What each symbol does to the elements:
Z646 ξ Z480
Z646 η Z266
Z865 ξ Z811
Z865 η Z987
Z708 ξ Z345
Z708 η Z649
Z460 ξ Z579
Z460 η Z681
Z299 ξ Z649
Z299 η Z646
Z101 ξ Z121
Z101 η Z941
Z943 ξ Z518
Z943 η Z811
Z66 ξ Z405
Z66 η Z400
Z672 ξ Z103
Z672 η Z645
Z103 ξ Z942
Z103 η Z281
Z518 ξ Z429
Z518 η Z91
Z445 ξ Z645
Z445 η Z942
Z154 ξ Z188
Z154 η Z810
Z501 ξ Z936
Z501 η Z697
Z271 ξ Z66
Z271 η Z92
Z400 ξ Z198
Z400 η Z203
Z259 ξ Z518
Z259 η Z540
Z163 ξ Z936
Z163 η Z163
Z932 ξ Z66
Z932 η Z92
Z811 ξ Z697
Z811 η Z482
Z91 ξ Z957
Z91 η Z187
Z809 ξ Z460
Z809 η Z977
Z810 ξ Z943
Z810 η Z865
Z541 ξ Z217
Z541 η Z281
Z186 ξ Z271
Z186 η Z582
Z504 ξ Z474
Z504 η Z92
Z645 ξ Z632
Z645 η Z597
Z942 ξ Z597
Z942 η Z133
Z435 ξ Z92
Z435 η Z299
Z654 ξ Z895
Z654 η Z744
Z308 ξ Z744
Z308 η Z942
Z699 ξ Z281
Z699 η Z809
Z579 ξ Z977
Z579 η Z649
Z716 ξ Z133
Z716 η Z699
Z198 ξ Z383
Z198 η Z209
Z121 ξ Z941
Z121 η Z578
Z697 ξ Z435
Z697 η Z936
Z957 ξ Z913
Z957 η Z697
Z345 ξ Z139
Z345 η Z296
Z273 ξ Z913
Z273 η Z103
Z92 ξ Z932
Z92 η Z405
Z833 ξ Z540
Z833 η Z672
Z265 ξ Z400
Z265 η Z435
Z139 ξ Z809
Z139 η Z579
Z977 ξ Z681
Z977 η Z597
Z188 ξ Z101
Z188 η Z186
Z649 ξ Z296
Z649 η Z480
Z217 ξ Z699
Z217 η Z296
Z578 ξ Z101
Z578 η Z271
Z281 ξ Z139
Z281 η Z139
Z681 ξ Z962
Z681 η Z582
Z619 ξ Z400
Z619 η Z74
Z187 ξ Z103
Z187 η Z895
Z480 ξ Z121
Z480 η Z188
Z605 ξ Z74
Z605 η Z259
Z296 ξ Z578
Z296 η Z121
Z203 ξ Z163
Z203 η Z619
Z383 ξ Z259
Z383 η Z154
Z230 ξ Z708
Z230 η Z299
Z540 ξ Z504
Z540 η Z163
Z962 ξ Z654
Z962 η Z345
Z987 ξ Z259
Z987 η Z429
Z941 ξ Z435
Z941 η Z932
Z973 ξ Z895
Z973 η Z230
Z74 ξ Z987
Z74 η Z518
Z936 ξ Z391
Z936 η Z265
Z104 ξ Z672
Z104 η Z445
Z266 ξ Z188
Z266 η Z962
Z209 ξ Z154
Z209 η Z474
Z913 ξ Z187
Z913 η Z273
Z405 ξ Z265
Z405 η Z198
Z632 ξ Z460
Z632 η Z43
Z582 ξ Z654
Z582 η Z435
Z43 ξ Z133
Z43 η Z895
Z482 ξ Z209
Z482 η Z987
Z895 ξ Z716
Z895 η Z217
Z391 ξ Z91
Z391 η Z913
Z597 ξ Z43
Z597 η Z973
Z429 ξ Z104
Z429 η Z429
Z744 ξ Z230
Z744 η Z345
Z133 ξ Z973
Z133 η Z716
Z474 ξ Z810
Z474 η Z501

In the rows, 64 stands for zero.

The rows follow the links: the fewer symbols apart two elements are, the more alike their rows tend to be.

Row, then element:
80	76	78	69	68	80	41	50	36	40	81	64	105	87	63	24	50	72	50	33	61	80	47	48	48	27	46	69	83	61	56	75	109	84	79	83	74	79	66	47	73	39	93	35	80	44	49	36	49	61 -> Z697
77	63	86	85	102	84	66	71	102	73	48	40	70	38	64	35	63	39	37	54	54	87	56	48	81	47	62	63	17	68	85	87	53	82	53	66	48	45	66	59	49	44	97	31	23	47	76	65	48	49 -> Z103
38	74	32	35	45	56	73	45	76	80	77	70	29	75	73	97	92	84	81	77	64	49	74	70	61	85	57	58	91	79	75	45	43	37	43	67	89	61	73	80	57	88	45	97	105	105	65	75	75	89 -> Z646
50	59	57	58	77	62	84	64	111	97	52	57	22	34	69	87	88	62	66	92	54	55	79	74	84	97	75	53	36	78	84	61	20	48	31	55	56	42	64	78	50	87	50	85	49	91	80	86	74	69 -> Z579
55	68	61	58	84	72	77	60	122	99	49	49	26	32	73	74	92	55	58	79	53	68	68	63	89	82	70	60	29	77	95	73	19	54	30	60	59	37	69	79	38	79	66	66	47	89	83	87	64	65 -> Z217
80	45	78	82	44	46	56	92	12	34	58	79	96	75	47	62	28	60	74	61	78	54	62	75	50	58	78	70	72	35	25	59	92	72	105	49	42	81	50	51	84	53	46	62	48	25	52	54	66	44 -> Z74
48	88	36	36	43	60	57	31	52	62	91	72	58	94	75	78	85	89	72	55	66	58	61	63	48	60	43	65	111	79	71	48	74	46	54	79	101	76	75	76	63	75	62	79	123	96	50	59	66	90 -> Z271
55	55	71	74	90	72	83	78	118	90	42	47	31	28	68	69	78	44	55	81	53	67	77	63	91	85	78	54	18	73	82	71	21	59	38	55	45	35	64	69	47	73	68	66	25	72	88	85	64	60 -> Z308
60	61	70	72	95	74	79	72	122	91	46	44	37	28	67	68	81	47	50	77	54	71	68	62	87	78	71	56	16	77	92	77	25	62	35	56	52	35	67	74	44	69	72	58	28	75	85	80	60	60 -> Z281
67	54	78	77	90	70	79	79	112	86	40	49	41	25	65	66	73	39	53	82	55	72	68	67	89	76	77	60	10	66	83	78	26	67	46	49	40	37	64	70	47	66	68	56	17	62	85	81	62	50 -> Z43
51	86	38	38	48	66	56	28	46	57	95	70	66	98	75	67	79	91	69	48	65	61	61	57	45	53	39	62	112	77	68	51	82	52	57	86	103	79	74	69	69	69	67	73	124	91	48	52	64	90 -> Z932
76	38	78	82	46	44	59	94	14	39	55	82	89	68	49	66	27	59	74	69	75	54	67	78	52	68	84	66	68	36	22	56	87	72	101	47	37	82	48	46	88	57	41	69	40	26	54	56	72	45 -> Z987
85	55	80	76	52	61	45	75	11	34	66	76	103	83	52	41	34	64	70	49	74	63	53	63	48	43	65	77	80	38	33	66	106	82	102	62	53	85	52	47	81	43	68	47	61	30	48	46	60	47 -> Z540
40	83	32	33	47	61	64	33	68	76	89	68	42	83	77	88	90	88	75	65	62	56	69	67	53	73	46	58	100	85	77	45	57	42	45	77	100	69	77	78	62	83	55	91	116	104	57	68	70	92 -> Z578
46	75	40	34	53	58	76	42	92	91	69	67	24	61	73	94	100	83	79	83	61	49	70	73	71	90	63	60	73	78	83	50	37	40	34	64	79	54	70	87	51	93	44	91	92	109	69	81	75	80 -> Z649
40	83	34	33	41	65	65	35	60	73	85	70	45	87	75	80	91	91	81	64	63	50	70	66	54	73	51	63	106	78	67	46	58	42	46	80	95	70	74	74	63	83	52	90	122	102	60	68	71	93 -> Z186
75	45	73	77	38	45	58	87	10	36	59	83	89	79	49	66	29	64	79	66	77	51	65	77	49	64	80	69	78	36	23	54	91	70	103	49	45	83	45	49	87	59	40	71	52	30	51	54	69	49 -> Z482
77	45	75	82	43	44	56	91	11	35	57	82	94	77	48	63	27	55	73	65	79	56	63	74	49	62	79	70	72	35	26	57	92	73	106	50	42	83	48	50	86	55	45	66	45	26	52	53	66	47 -> Z943
56	85	41	41	43	64	49	32	39	53	94	72	74	99	71	61	76	92	71	45	67	61	56	56	42	45	40	67	115	73	62	54	90	56	65	84	100	83	73	66	68	62	70	69	122	84	47	46	63	85 -> Z66
52	64	54	54	73	68	81	58	113	100	50	55	20	39	73	81	97	67	71	87	56	58	74	73	85	92	73	58	39	77	88	62	23	48	29	59	59	41	68	79	43	87	51	79	58	99	82	88	71	70 -> Z744
79	74	83	80	100	89	54	59	87	61	63	44	85	55	67	26	61	44	31	39	55	92	50	38	69	32	49	65	38	73	86	89	71	88	56	77	65	53	74	57	55	36	108	24	44	47	69	56	43	55 -> Z273
75	43	75	80	44	46	56	90	9	36	56	81	95	75	48	62	29	59	74	64	77	55	63	73	52	61	79	72	74	35	23	58	90	72	105	49	44	82	49	48	85	54	43	64	48	25	54	55	67	46 -> Z259
55	59	70	70	89	75	83	74	118	92	43	45	31	32	68	69	84	46	56	80	51	67	73	62	92	82	76	59	19	75	87	72	20	57	36	56	49	35	67	69	45	71	67	63	34	76	87	85	63	61 -> Z699
69	52	79	77	91	64	78	82	111	87	38	51	40	26	63	69	69	44	57	87	56	68	71	69	88	84	82	58	12	65	79	76	30	66	45	46	36	37	60	70	50	70	59	61	16	63	81	83	68	51 -> Z632

Each walk starts at a row. The symbols on each line, taken left to right, move it on to the next element.
Each answer is a row, close to the row of the element it stands for.
new walk
43	68	45	44	61	62	80	52	99	95	63	62	18	52	73	93	96	76	76	86	59	53	76	75	75	97	67	56	60	78	82	52	28	42	31	60	71	47	69	81	51	93	45	93	79	104	74	83	76	80
ξ η η ξ: 57	61	64	60	84	69	82	65	120	96	46	53	25	31	71	81	88	56	62	88	55	64	70	71	87	89	73	56	26	75	90	67	23	53	30	55	51	38	67	79	46	82	57	73	39	87	81	87	69	63
ξ ξ η: 43	63	53	52	72	62	85	62	110	96	56	56	17	39	74	90	89	67	68	89	56	54	80	73	82	98	73	53	47	79	81	59	23	45	30	58	62	44	68	78	51	89	48	88	61	96	79	86	76	74
new walk
69	50	84	82	97	72	76	84	108	81	39	46	51	25	64	57	62	39	47	75	54	76	68	60	88	73	78	57	12	65	78	80	35	72	49	51	39	39	61	65	52	59	73	52	13	53	83	75	60	48
η ξ: 63	58	74	71	91	73	78	73	117	90	40	48	34	26	67	65	80	46	56	83	52	68	69	66	88	81	78	58	14	69	86	76	24	62	38	54	44	35	64	74	44	73	65	60	28	74	84	84	62	56
η η ξ η: 40	76	34	33	44	57	70	39	70	81	77	72	33	77	74	91	92	90	84	75	62	46	71	72	61	83	58	59	95	79	73	45	48	38	46	72	91	66	71	81	57	90	45	93	110	106	63	72	73	90
new walk
58	63	67	66	92	78	80	67	122	94	44	45	30	30	69	69	87	50	54	78	53	68	69	61	90	79	70	57	22	74	92	74	20	58	30	61	54	35	67	74	41	70	70	62	39	80	86	83	63	60
ξ ξ η: 57	55	66	68	84	63	80	71	117	96	45	52	28	28	69	79	81	57	60	89	56	63	72	74	86	92	78	54	24	76	87	67	25	55	34	52	48	39	64	75	49	79	57	76	35	79	83	84	72	59
η η: 69	52	78	77	88	67	77	80	111	84	38	50	43	24	62	68	69	42	55	84	55	70	67	68	88	81	81	58	10	65	83	77	30	65	44	48	37	38	60	73	48	69	66	56	16	61	83	83	64	50
new walk
38	73	35	36	37	52	71	42	55	73	84	73	44	82	74	93	82	93	82	71	64	47	76	74	51	82	56	56	106	79	63	40	59	40	52	69	92	73	70	75	67	86	41	99	110	99	57	67	78	90
η ξ ξ η: 68	77	54	53	42	64	46	45	20	40	91	77	93	99	64	51	55	85	67	42	70	62	54	58	40	41	46	68	109	59	47	56	108	67	82	81	87	90	67	57	80	54	70	55	105	58	43	41	58	73
η η ξ η: 74	73	63	63	46	66	45	56	13	32	82	74	103	97	58	42	46	70	62	35	72	69	52	53	43	31	48	73	102	53	44	65	103	74	93	76	79	88	64	51	77	42	76	47	90	47	47	42	53	65
new walk
78	76	81	78	96	90	53	57	80	58	66	48	89	59	68	22	61	46	34	38	54	89	47	40	69	27	46	68	43	72	82	91	78	89	59	77	66	60	71	56	54	35	110	21	50	46	64	50	44	55
ξ ξ ξ η: 64	56	77	79	93	73	79	81	113	86	39	45	43	25	64	63	73	38	53	77	55	70	67	63	92	76	76	58	12	68	83	77	27	64	43	52	42	37	63	68	47	65	70	56	18	61	86	82	60	50
ξ η ξ ξ: 47	68	48	45	67	62	80	53	105	97	59	61	18	46	74	90	100	74	76	87	56	54	73	74	78	95	67	57	54	77	85	56	27	41	30	59	69	46	69	83	47	91	47	87	75	104	76	86	72	75
new walk
84	68	84	84	91	82	49	64	64	45	63	52	100	61	62	26	47	46	35	38	59	91	46	40	62	27	49	67	47	65	74	86	87	90	72	74	62	64	66	51	63	34	104	25	42	34	61	46	46	53
ξ η η η: 66	85	56	50	53	71	46	37	32	48	92	70	88	99	68	44	66	85	64	36	67	71	51	50	43	33	37	70	109	69	62	62	101	69	72	86	94	83	72	60	71	53	84	51	113	70	46	42	53	77
ξ η η: 74	62	66	69	41	54	48	66	6	29	77	79	102	94	56	53	36	66	68	45	76	62	56	62	41	40	58	69	96	45	35	58	105	74	102	67	69	90	59	51	82	46	64	57	82	39	43	43	63	60
new walk
63	66	56	58	36	52	49	57	8	35	84	81	90	98	61	59	43	83	74	48	72	53	64	65	38	53	56	65	114	55	34	51	100	65	92	71	78	94	62	52	88	56	56	72	98	50	44	44	67	73
ξ η η η: 75	43	75	78	42	44	57	90	11	35	55	82	89	74	47	67	27	61	76	67	77	51	66	78	50	66	81	68	76	34	22	57	88	68	105	47	42	82	47	50	88	57	41	70	50	29	51	56	69	47
η ξ ξ: 80	41	80	87	54	50	57	95	19	35	54	74	97	68	47	55	22	51	66	60	74	60	63	71	55	58	78	69	62	37	28	64	88	77	103	49	40	79	48	45	85	48	56	57	35	19	56	55	65	42
new walk
43	82	32	35	46	56	65	32	62	73	88	74	45	82	76	86	88	95	76	67	64	54	66	69	51	75	48	58	103	79	73	46	63	43	46	77	95	71	73	78	65	83	53	88	116	102	54	64	72	93
ξ η ξ η: 45	85	34	34	43	65	62	31	57	68	89	69	50	91	75	77	91	92	76	55	65	55	63	62	52	61	44	65	111	78	72	47	64	47	49	82	100	74	76	75	61	77	61	81	125	101	55	61	63	90
η η η: 58	83	45	42	43	67	50	36	30	52	95	74	82	102	69	57	69	88	69	41	67	61	57	55	43	45	41	71	116	68	58	53	94	59	71	83	98	86	72	62	71	61	70	66	117	75	46	47	60	84
new walk
53	89	40	36	48	70	54	27	51	63	91	67	63	95	75	61	86	91	69	47	63	61	61	55	49	51	40	69	111	79	71	52	79	54	56	87	102	76	78	70	61	69	72	71	127	95	54	54	60	90
η ξ ξ η: 43	81	34	33	46	60	66	33	68	77	84	68	38	82	76	86	94	94	78	67	62	52	68	66	55	75	52	60	100	80	74	47	58	41	42	73	94	68	75	77	58	86	54	90	115	107	58	70	71	90
ξ ξ η: 43	78	37	33	50	61	72	38	83	86	77	66	28	70	76	91	99	88	78	76	63	52	69	70	65	86	58	59	83	78	82	49	45	41	37	71	85	57	72	83	52	91	50	90	102	110	63	73	73	88
